Below is a small trained network, with its code and all its weights. Each question gives an input and a target symbol and asks what happens when units are switched off, that is, made to give their printed mean instead of their output.

import numpy as np


def w(rows, s, z=0):
    codes = np.array(rows[::2]) - 128.0
    scale = np.full(codes.shape[1], s)
    scale[-1] = z or s
    return codes * scale


def softmax(a):
    e = np.exp(a - a.max(-1, keepdims=True))
    return e / e.sum(-1, keepdims=True)


def log_softmax(a):
    a = a - a.max(-1, keepdims=True)
    return a - np.log(np.exp(a).sum(-1, keepdims=True))


def net(x, mask):
    ids = ['ΔΘΛΨαβγεζηξπτω'.index(c) for c in x.split()]
    T = len(ids)
    res = E[ids] + P[:T]
    u = 0
    for l in range(3):
        r = res
        for j in range(2):
            rows = slice(3 * j, 3 * j + 3)
            q, k, v = (r @ M[l][rows].T for M in (Q, K, V))
            z = softmax(np.where(np.tri(T) > 0, q @ k.T / 3**0.5, -1e9)) @ v
            o = O[l][rows]
            res = res + np.where(mask[u + j], z, o[:, -1]) @ o[:, :-1]
        u += 2
    return log_softmax(res[-1] @ U[:, :-1].T + U[:, -1])


Q, K, V, O = {}, {}, {}, {}
E = w([
[100,108,194],'Δ',
[208,64,133],'Θ',
[182,77,228],'Λ',
[116,172,137],'Ψ',
[123,134,170],'α',
[173,139,112],'β',
[191,156,126],'γ',
[194,83,68],'ε',
[87,99,202],'ζ',
[191,165,211],'η',
[116,116,178],'ξ',
[213,146,238],'π',
[97,172,251],'τ',
[182,62,138],'ω',
],0.017)
P = w([
[71,254,29],'0',
[131,54,209],'1',
[163,66,189],'2',
[180,76,190],'3',
[183,78,187],'4',
[188,87,177],'5',
[188,96,182],'6',
[188,102,185],'7',
[192,107,195],'8',
[191,91,172],'9',
[188,115,185],'10',
[179,86,172],'11',
[172,97,164],'12',
[172,84,172],'13',
],0.0054)
Q[0] = w([
[254,99,225],'L0H0',
[89,80,116],'L0H0',
[137,163,165],'L0H0',
[89,82,127],'L0H1',
[82,136,178],'L0H1',
[121,157,184],'L0H1',
],0.016)
K[0] = w([
[90,254,68],'L0H0',
[246,65,186],'L0H0',
[175,204,55],'L0H0',
[192,35,101],'L0H1',
[123,150,92],'L0H1',
[125,145,197],'L0H1',
],0.0096)
V[0] = w([
[185,146,214],'L0H0',
[228,194,104],'L0H0',
[120,4,135],'L0H0',
[254,91,142],'L0H1',
[178,66,104],'L0H1',
[180,118,189],'L0H1',
],0.0089)
O[0] = w([
[38,230,148,178],'L0H0',
[250,254,69,213],'L0H0',
[234,124,231,18],'L0H0',
[119,162,126,235],'L0H1',
[110,249,169,127],'L0H1',
[54,75,49,255],'L0H1',
],0.0062,0.0056)
Q[1] = w([
[31,98,79],'L1H0',
[151,165,125],'L1H0',
[2,141,202],'L1H0',
[181,85,107],'L1H1',
[101,151,134],'L1H1',
[172,86,24],'L1H1',
],0.014)
K[1] = w([
[94,21,65],'L1H0',
[114,177,182],'L1H0',
[81,28,174],'L1H0',
[62,105,231],'L1H1',
[99,109,1],'L1H1',
[128,138,167],'L1H1',
],0.0087)
V[1] = w([
[255,254,151],'L1H0',
[121,45,168],'L1H0',
[114,15,51],'L1H0',
[111,98,199],'L1H1',
[131,97,28],'L1H1',
[59,100,56],'L1H1',
],0.0095)
O[1] = w([
[126,37,147,253],'L1H0',
[95,156,160,47],'L1H0',
[254,144,151,48],'L1H0',
[134,199,128,80],'L1H1',
[241,125,120,134],'L1H1',
[119,211,21,109],'L1H1',
],0.0074,0.0042)
Q[2] = w([
[197,228,153],'L2H0',
[88,89,36],'L2H0',
[1,110,172],'L2H0',
[171,155,89],'L2H1',
[114,116,149],'L2H1',
[110,243,98],'L2H1',
],0.0092)
K[2] = w([
[89,134,183],'L2H0',
[180,140,85],'L2H0',
[128,123,111],'L2H0',
[69,157,128],'L2H1',
[135,130,118],'L2H1',
[9,98,86],'L2H1',
],0.013)
V[2] = w([
[171,161,125],'L2H0',
[183,171,250],'L2H0',
[123,63,29],'L2H0',
[107,164,111],'L2H1',
[237,61,126],'L2H1',
[1,64,88],'L2H1',
],0.007)
O[2] = w([
[2,221,129,117],'L2H0',
[88,46,78,18],'L2H0',
[169,170,115,255],'L2H0',
[132,159,212,106],'L2H1',
[38,94,39,215],'L2H1',
[253,86,170,173],'L2H1',
],0.0088,0.004)
U = w([
[46,160,179,174],'Δ',
[208,20,139,25],'Θ',
[93,27,191,131],'Λ',
[82,249,70,253],'Ψ',
[125,187,163,58],'α',
[176,123,89,159],'β',
[155,111,61,185],'γ',
[205,94,45,82],'ε',
[27,172,197,149],'ζ',
[111,25,165,113],'η',
[69,170,149,196],'ξ',
[130,2,224,52],'π',
[2,181,219,125],'τ',
[89,72,82,125],'ω',
],0.007,0.0043)

Each question gives the input, a string of symbols that net reads in full, and the target symbol t.
The units are the heads (3 rows each of Q, K, V and O). Each row of codes is followed by its name. A weight is (code - 128) times the scale printed after its matrix; where a second scale follows, it is the last column's (O and U).
mask holds one flag per head, layer by layer. A switched-off head (its flag False) gives its mean, the last column of its rows in O, instead of its output. The means were averaged over made-up inputs and are rounded, as every weight is.
A unit's drop is (log p(t) with every unit on - log p(t) with that unit switched off) / (log p(t) with every unit on - log p(t) with every unit switched off).
The circuit of an input: a set's keep is (log p(t) with only the set's units on - log p(t) with every unit switched off) / (log p(t) with every unit on - log p(t) with every unit switched off). Starting from all 6 units, units are removed one at a time, each time the one whose removal leaves the highest keep (on an exact tie, the one counted first), for as long as the keep stays at least 0.8.
circuit, biggest first: the units of the circuit, biggest drop first
most important unit: the unit with the biggest drop
which heads matter: for each layer, one digit per head in row order, 1 if its drop is at least 0.15 and else 0, layers parted by /
input ω Θ π, target Λ: circuit, biggest first : L0H0, L1H1, L2H0
input π ω α τ Ψ π, target Θ: which heads matter : 11 / 10 / 11
input π β γ γ π Ψ Θ Ψ ξ ε, target Θ: most important unit : L1H0
input ε ζ β Δ ζ α β ζ ω ω β γ η ζ, target ω: which heads matter : 10 / 11 / 11
input Ψ β Θ Λ α η Δ β, target Ψ: circuit, biggest first : L0H0, L1H1, L2H0
input Λ π ζ Λ α α ε τ Λ, target π: which heads matter : 10 / 11 / 11
input Λ Δ η γ ξ β ζ ω, target π: circuit, biggest first : L0H0, L2H1, L1H0, L1H1
input Ψ ζ ξ β γ β ζ ζ β Θ τ β α, target Ψ: circuit, biggest first : L0H0, L1H0, L1H1, L2H1
input Λ τ η ξ β η, target π: which heads matter : 10 / 01 / 11
input ε π Θ γ Δ ζ π Ψ Θ Θ τ, target ω: which heads matter : 10 / 11 / 01
input τ ξ Λ Ψ Ψ τ γ Ψ τ, target α: circuit, biggest first : L2H1, L0H0, L1H0
input Ψ τ η β Ψ τ ζ ζ ξ Λ η Ψ ξ, target Ψ: which heads matter : 11 / 11 / 00
input ε τ Λ γ γ ω β α, target ω: circuit, biggest first : L2H1, L0H0, L1H0, L1H1
input Λ ζ π ε, target π: circuit, biggest first : L0H0, L2H1, L1H1, L1H0
input ε α τ τ ε Ψ α γ ε ω Θ, target ω: circuit, biggest first : L2H1, L0H0, L1H0
input ε η γ ζ ε π Θ Ψ, target ω: most important unit : L0H0
input τ ξ β γ Λ ω Ψ β β ζ Λ, target α: which heads matter : 11 / 11 / 01
input ε γ α α, target ω: circuit, biggest first : L2H1, L0H0, L1H1, L1H0
input ε Ψ Ψ ω τ ζ β π ξ γ π Θ Ψ π, target ω: which heads matter : 10 / 10 / 01
input ε ζ ω γ ω, target ω: circuit, biggest first : L2H1, L0H0, L1H0
